Here is a tiny trained network, its code and every weight. The questions are about switching its units off for an input and a class, where a switched-off unit gives its printed mean instead of its output.

import numpy as np


def w(rows, s, z=0):
    codes = np.array(rows[::2]) - 128.0
    scale = np.full(codes.shape[1], s)
    scale[-1] = z or s
    return codes * scale


def norm(h):
    return h / np.sqrt((h * h).mean(-1, keepdims=True) + 1e-5)


def f(y):
    return np.maximum(y, 0)


def log_softmax(a):
    a = a - a.max(-1, keepdims=True)
    return a - np.log(np.exp(a).sum(-1, keepdims=True))


def net(x, mask):
    res = np.array(x, float).reshape(1, 7) / 4 @ E
    u = 0
    for l in range(3):
        y = f(norm(res) @ A[l][:, :-1].T + A[l][:, -1])
        res = res + np.where(mask[u : u + 9], y, B[l][:, -1]) @ B[l][:, :-1]
        u += 9
    return log_softmax(norm(res)[-1] @ U[:, :-1].T + U[:, -1])


A, B = {}, {}
E = w([
[113,133,126,121,129,136,136],'x0',
[221,121,103,63,30,204,156],'x1',
[132,129,130,131,144,138,141],'x2',
[132,129,127,123,127,121,121],'x3',
[114,143,2,180,149,148,72],'x4',
[128,129,128,127,133,131,132],'x5',
[138,176,65,164,81,36,232],'x6',
],0.0095)
A[0] = w([
[138,116,188,116,123,115,152,193],'L0N1',
[74,106,165,146,184,79,105,129],'L0N2',
[90,93,140,158,193,92,108,119],'L0N3',
[90,148,143,168,130,6,201,103],'L0N4',
[131,87,125,104,118,115,132,133],'L0N5',
[98,141,97,175,142,26,179,113],'L0N6',
[132,127,151,122,115,71,193,104],'L0N7',
[112,159,132,133,149,69,155,24],'L0N8',
[148,129,70,123,105,54,216,2],'L0N9',
],0.015,0.0044)
B[0] = w([
[74,108,154,63,120,58,126,180],'L0N1',
[232,204,142,182,105,151,142,212],'L0N2',
[41,180,85,113,41,120,121,202],'L0N3',
[119,92,227,168,225,180,76,251],'L0N4',
[189,132,149,115,174,152,139,140],'L0N5',
[154,81,45,75,171,70,221,243],'L0N6',
[160,88,205,238,150,179,86,189],'L0N7',
[84,25,166,156,97,177,108,172],'L0N8',
[94,249,95,123,38,129,105,211],'L0N9',
],0.016,0.013)
A[1] = w([
[74,107,148,161,124,136,113,5],'L1N1',
[126,193,106,89,122,130,187,37],'L1N2',
[143,5,101,61,130,174,112,89],'L1N3',
[134,79,94,162,78,148,206,164],'L1N4',
[91,71,143,99,176,83,196,252],'L1N5',
[156,67,143,111,182,97,135,243],'L1N6',
[155,100,131,163,71,144,179,176],'L1N7',
[162,165,246,113,120,116,173,111],'L1N8',
[172,145,46,143,148,180,107,156],'L1N9',
],0.015,0.0017)
B[1] = w([
[162,137,122,40,129,104,44,170],'L1N1',
[144,63,158,107,99,137,18,190],'L1N2',
[195,27,97,100,110,176,172,195],'L1N3',
[111,167,109,137,138,80,120,173],'L1N4',
[126,79,68,143,184,182,159,198],'L1N5',
[38,122,67,93,104,228,81,190],'L1N6',
[48,143,148,85,141,170,99,163],'L1N7',
[126,147,235,70,114,112,181,255],'L1N8',
[144,103,129,253,165,178,109,237],'L1N9',
],0.016,0.0093)
A[2] = w([
[87,114,5,63,212,153,196,13],'L2N1',
[150,65,140,111,251,7,122,218],'L2N2',
[229,48,65,158,138,94,154,43],'L2N3',
[162,111,250,68,134,102,150,88],'L2N4',
[117,188,213,106,163,54,120,112],'L2N5',
[127,116,82,118,155,71,126,43],'L2N6',
[143,224,39,165,191,122,66,165],'L2N7',
[86,109,216,111,173,76,206,166],'L2N8',
[128,214,240,38,81,81,144,1],'L2N9',
],0.015,0.0016)
B[2] = w([
[162,160,135,152,105,21,177,185],'L2N1',
[101,58,94,133,191,141,175,167],'L2N2',
[69,192,202,137,212,115,119,185],'L2N3',
[153,77,89,101,63,71,167,246],'L2N4',
[112,225,58,137,137,168,152,191],'L2N5',
[144,127,88,203,115,207,193,140],'L2N6',
[110,83,114,50,48,111,92,242],'L2N7',
[148,128,126,161,120,190,24,218],'L2N8',
[147,250,123,173,208,85,175,231],'L2N9',
],0.022,0.012)
U = w([
[176,250,144,118,123,134,154,151],'0',
[127,70,168,168,209,212,104,218],'1',
[96,111,80,103,20,128,35,164],'2',
[82,53,48,156,143,45,178,5],'3',
[196,65,149,26,80,122,206,39],'4',
],0.016,0.0031)

Each question gives the input, the list of numbers given to net, and the class t.
The units are the neurons (one row each of A and B). Each row of codes is followed by its name. A weight is (code - 128) times the scale printed after its matrix; where a second scale follows, it is the last column's (A, B and U).
mask holds one flag per neuron, layer by layer. A switched-off neuron (its flag False) gives its mean, the last column of its row in B, instead of its output. The means were averaged over made-up inputs and are rounded, as every weight is.
A unit's drop is (log p(t) with every unit on - log p(t) with that unit switched off) / (log p(t) with every unit on - log p(t) with every unit switched off).
most important unit: the unit with the biggest drop
top k neurons: the k neurons with the biggest drops, biggest first
k most important neurons of layer l: the k neurons of layer l with the biggest drops, biggest first
drop when u is switched off: that unit's drop, to one decimal
input [5,-7,-2,-1,-2,-1,8], class 1: top neuron -> L0N4
input [4,6,-8,-1,-2,-4,-1], class 4: top 2 neurons -> L0N2; L0N9
input [1,-1,1,0,-5,2,-5], class 0: top 2 neurons -> L0N6; L2N9
input [1,-2,6,-7,-7,0,-7], class 0: top 2 neurons -> L0N6; L2N9
input [3,-2,7,-4,4,2,1], class 3: top 3 neurons -> L0N6; L0N9; L2N1
input [-4,-8,-1,-8,4,0,-1], class 2: 2 most important neurons of layer 0 -> L0N2; L0N3
input [-7,-6,-4,5,1,5,-2], class 2: top 2 neurons -> L0N3; L0N1
input [3,2,4,4,-7,-4,-8], class 4: top 3 neurons -> L0N9; L0N2; L1N3
input [0,1,-1,-8,-4,1,-5], class 4: top 2 neurons -> L0N9; L0N2
input [-8,0,-1,-4,4,1,4], class 3: top 3 neurons -> L0N6; L0N2; L0N3
input [-7,-1,-5,-7,8,7,4], class 3: top 2 neurons -> L0N6; L0N2
input [-3,0,-4,-3,-6,0,-8], class 0: top 2 neurons -> L0N6; L2N9
input [-7,3,-7,7,0,2,-6], class 4: 2 most important neurons of layer 0 -> L0N9; L0N6
input [7,-7,2,3,3,3,-7], class 2: most important unit -> L1N8
input [-8,-1,-4,-4,0,-4,7], class 1: 4 most important neurons of layer 0 -> L0N4; L0N7; L0N6; L0N3
input [-5,2,-1,-3,-5,7,-1], class 4: 3 most important neurons of layer 0 -> L0N9; L0N2; L0N3
input [4,4,-6,1,4,7,0], class 1: 4 most important neurons of layer 0 -> L0N3; L0N9; L0N2; L0N6
input [-6,0,3,-2,-1,2,5], class 1: 4 most important neurons of layer 0 -> L0N4; L0N7; L0N2; L0N6
input [2,0,3,-7,-2,-7,5], class 1: 4 most important neurons of layer 0 -> L0N4; L0N2; L0N6; L0N7
input [4,5,0,-8,4,7,-5], class 1: most important unit -> L0N9
input [-4,-4,-1,-4,-2,7,6], class 1: drop when L0N4 is switched off -> 1.4
input [-2,-1,7,4,-2,-7,3], class 1: drop when L0N4 is switched off -> 0.5
